Sotom: [ 3 38 -6 -1]
dogu: [ 22 111  -9  -6]
fef: [20 82 -6 -3]
sape: [20 82 -6 -2]
tail: [ 3 38 -6]	[-1]
[ 3 38 -6 -1]	Sotom

delo: [ 64  33 -40   2]
fef: [ 13 -22  13  13]
dogu: [ -7  49 -48  31]
Sotom: [82  8 14 23]
Tetif: [  0 -58 -47 -27]
zoduk: [ 13  39 -51   8]
bada: [-79 -20 -57 -34]
zat: [-40  69 -52  12]
howmany zat: [12]	1
howmany fef: [13]	3

zat: [ 92  21   1   1  21 113]
fef: [ 20   4  26 103  21  12]
delo: [ 20   4   1   1  21 113]
sape: [ 20   4  21 101  21  12]
zoduk: [20 86 44  1 21 12]
dogu: [20  4 37 93 21 12]
Tetif: [82 43  1  1 21 12]
Sotom: [ 20   4   1   1  21 110]
Rasit: [82 41  1  1 21 12]
solim: [113 113   6   1  21  12]
Vuvuk: [ 20   4   1   1 109  12]
bada: [ 20   4   1  11 103  12]
again Vuvuk: 	[1]
tail: [20 86 44]	[ 1 21 12]
[20  4 26]	fef
again solim: 	[113]
[93 21]	dogu
[  1   1 109  12]	Vuvuk

zoduk: [-27 -18 -82  38 -72 -86 -51  52  37 -14  55 -79  31  65  18 -85 -77]
solim: [ 17 -45  28 -39  30  20  36  30 -21 -87 -48   3  10 -37   5  -1   7]
Vuvuk: [-42 -11 -46 -10 -53 -53 -33  13  12 -34  14 -45 -13  15  11 -57 -40]
zat: [-67  48   9 -93 -36  35  39 -16  51 -70  -2  41 -85 -11  56 -23  34]
sape: [-79  41 -31  -2 -51 -27 -64  30 -21 -86  22  13 -71  11 -21  -4   3]
dogu: [ 20 -63 -16 -47   2  -4  17 -70 -20  12 -61 -35  11 -42 -24 -37 -42]
tail: [ 30 -21 -86]	[ 22  13 -71  11 -21  -4   3]
[ 14 -45]	Vuvuk

dogu: [  3  28 -34  -9  26 -38 -35 -27  17   4 -54  20 -33   5 -55 -28  44  45
 -28  32  39 -60 -48 -62  27 -48   7  33 -48 -11   1 -48 -54   1 -15 -14
  17 -16 -19   6   1  -5 -16  45  53 -28 -28 -24  42 -23 -26 -14]
delo: [ -3  11 -16  10  19  16  -3   4   3  26   0  -9  -1  26  22  -8 -13   5
   6   7  13  13  15  -1   2   4  -5   3  11  24  -5  24  18  -5  16   1
   6   7  11   7 -15   8  17   5  17  10   1  24 -10   4  12  22]
zoduk: [  4  -8  -2  -5  -1  -5  -5  -6   3   4 -10  -4   6   2  -5   3  -8   0
   5  -6  -6   1   1  -1   2   3  -2   3   3  -6  -4  -5  -9   5  -1  -7
   3   2  -9   3 -10  -4  -5  -6   0   5 -10  -4  -8   4  -1   5]
bada: [ 18  17  40   1 -48  -5  14 -42 -30  -5  24 -11  18 -26 -46  36   1  -8
 -15  21 -44 -34 -48  28 -37  47 -27 -50  34 -26 -13 -30 -16   7  11  -6
  12  -7   4  -2  31  38 -28 -23 -19   9  -5 -17  22  37 -47 -41]
Sotom: [-25 -22 -46  -4  43   6 -10  14  24   3 -28   3 -22  27  45 -41 -12  -4
  11 -24  35  27  41 -30  29 -47  22  37 -29  29  10  30  16 -10  -9   0
 -16   0  -5  -3 -34 -42  26  14  19 -10  -1  13 -27 -36  44  35]
Rasit: [ -6 -14 -44   8   8 -25   5  -9  24 -19 -48  -9 -15  15 -30  29  30  -9
  -4   2  -2   0 -52 -35  14 -35  25 -17  -4  13  34 -37 -24 -36  -9   9
 -10 -34 -25   9 -19 -35  24   6  42 -14 -22 -16  22  -2  -3 -27]
fef: [ 18  17 -21   1 -48  -5  14 -42 -30  -5  24 -11 -97 -26 -46  36   1  -8
 -15  21 -44 -34 -48  28 -37  47 -27 -50  34 -26 -13 -30 -16   7  11  -6
  12  -7   4  -2  31  12 -28 -23 -19   9  -5 -17  48  37 -47 -41]
zat: [ -5  -1 -34   6  -1  -1   6   3   4  -5  -4  -1   2   3   1   3   4  -8
  -1  -1  -4  -5  -5  -2   4  -2   6  -6   3   5   6  -4   1   6   1   4
  -4  -1  -2   2  -3  -8   6  -3   4  -2   0  -2   3   1   2  -5]
[ -6 -14 -44   8   8 -25   5  -9  24 -19 -48  -9 -15  15 -30  29  30  -9
  -4   2  -2   0 -52 -35  14 -35  25 -17  -4  13  34 -37 -24 -36  -9   9
 -10 -34 -25   9 -19 -35  24   6  42 -14 -22 -16  22  -2  -3 -27]	Rasit
[  4  -8  -2  -5  -1  -5  -5  -6   3   4 -10  -4   6   2  -5   3  -8   0
   5  -6  -6   1   1  -1   2   3  -2   3   3  -6  -4  -5  -9   5  -1  -7
   3   2  -9   3 -10  -4  -5  -6   0   5 -10  -4  -8   4  -1   5]	zoduk
howmany dogu: [1]	3
[ -5  -3 -34]	Sotom
[ 18  17  40   1 -48  -5  14 -42 -30  -5  24 -11  18 -26 -46  36   1  -8
 -15  21 -44 -34 -48  28 -37  47 -27 -50  34 -26 -13 -30 -16   7  11  -6
  12  -7   4  -2  31  38 -28 -23 -19   9  -5 -17  22  37 -47 -41]	bada
[  8 -25   5  -9  24 -19]	Rasit
[ 3 26  0]	delo

sape: [ 53  14 -20  -9  13  -3  -2]
Tetif: [-40  96 -49 -52  51  -7  -6]
dogu: [ 49  -9  37 -81  57 -48  32]
bada: [ -8  15 -60 -60 -60   9 -60]
fef: [ 13 -54  15  42 -62  23 -19]
solim: [-22   4  -3   4 -54  13   4]
zat: [ -6  48 -55   4  -6  45 -25]
Sotom: [-22  -1  -3 -35 -13   0 -50]
Rasit: [ 18   4 -40  -4   0 -35 -69]
delo: [ 22  36  39 -64  -7  16  -7]
Vuvuk: [-35  25 -68  20  11  57  51]
zoduk: [-34  25 -60  36 -49   9  -2]
howmany solim: [4]	3
tail: [-35  25]	[-68  20  11  57  51]
[-40  -4   0]	Rasit
[ 14 -20]	sape
howmany bada: [-60]	4

bada: [ 63 -95 -95  28]
sape: [-74 -74 -74 -74]
Rasit: [ 41 -29 -29 -51]
Vuvuk: [-29  92  92 -67]
zoduk: [ 87 106  14  14]
again Rasit: 	[-29]
again bada: 	[-95]
howmany Vuvuk: [92]	2
again zoduk: 	[14]
again sape: 	[-74]

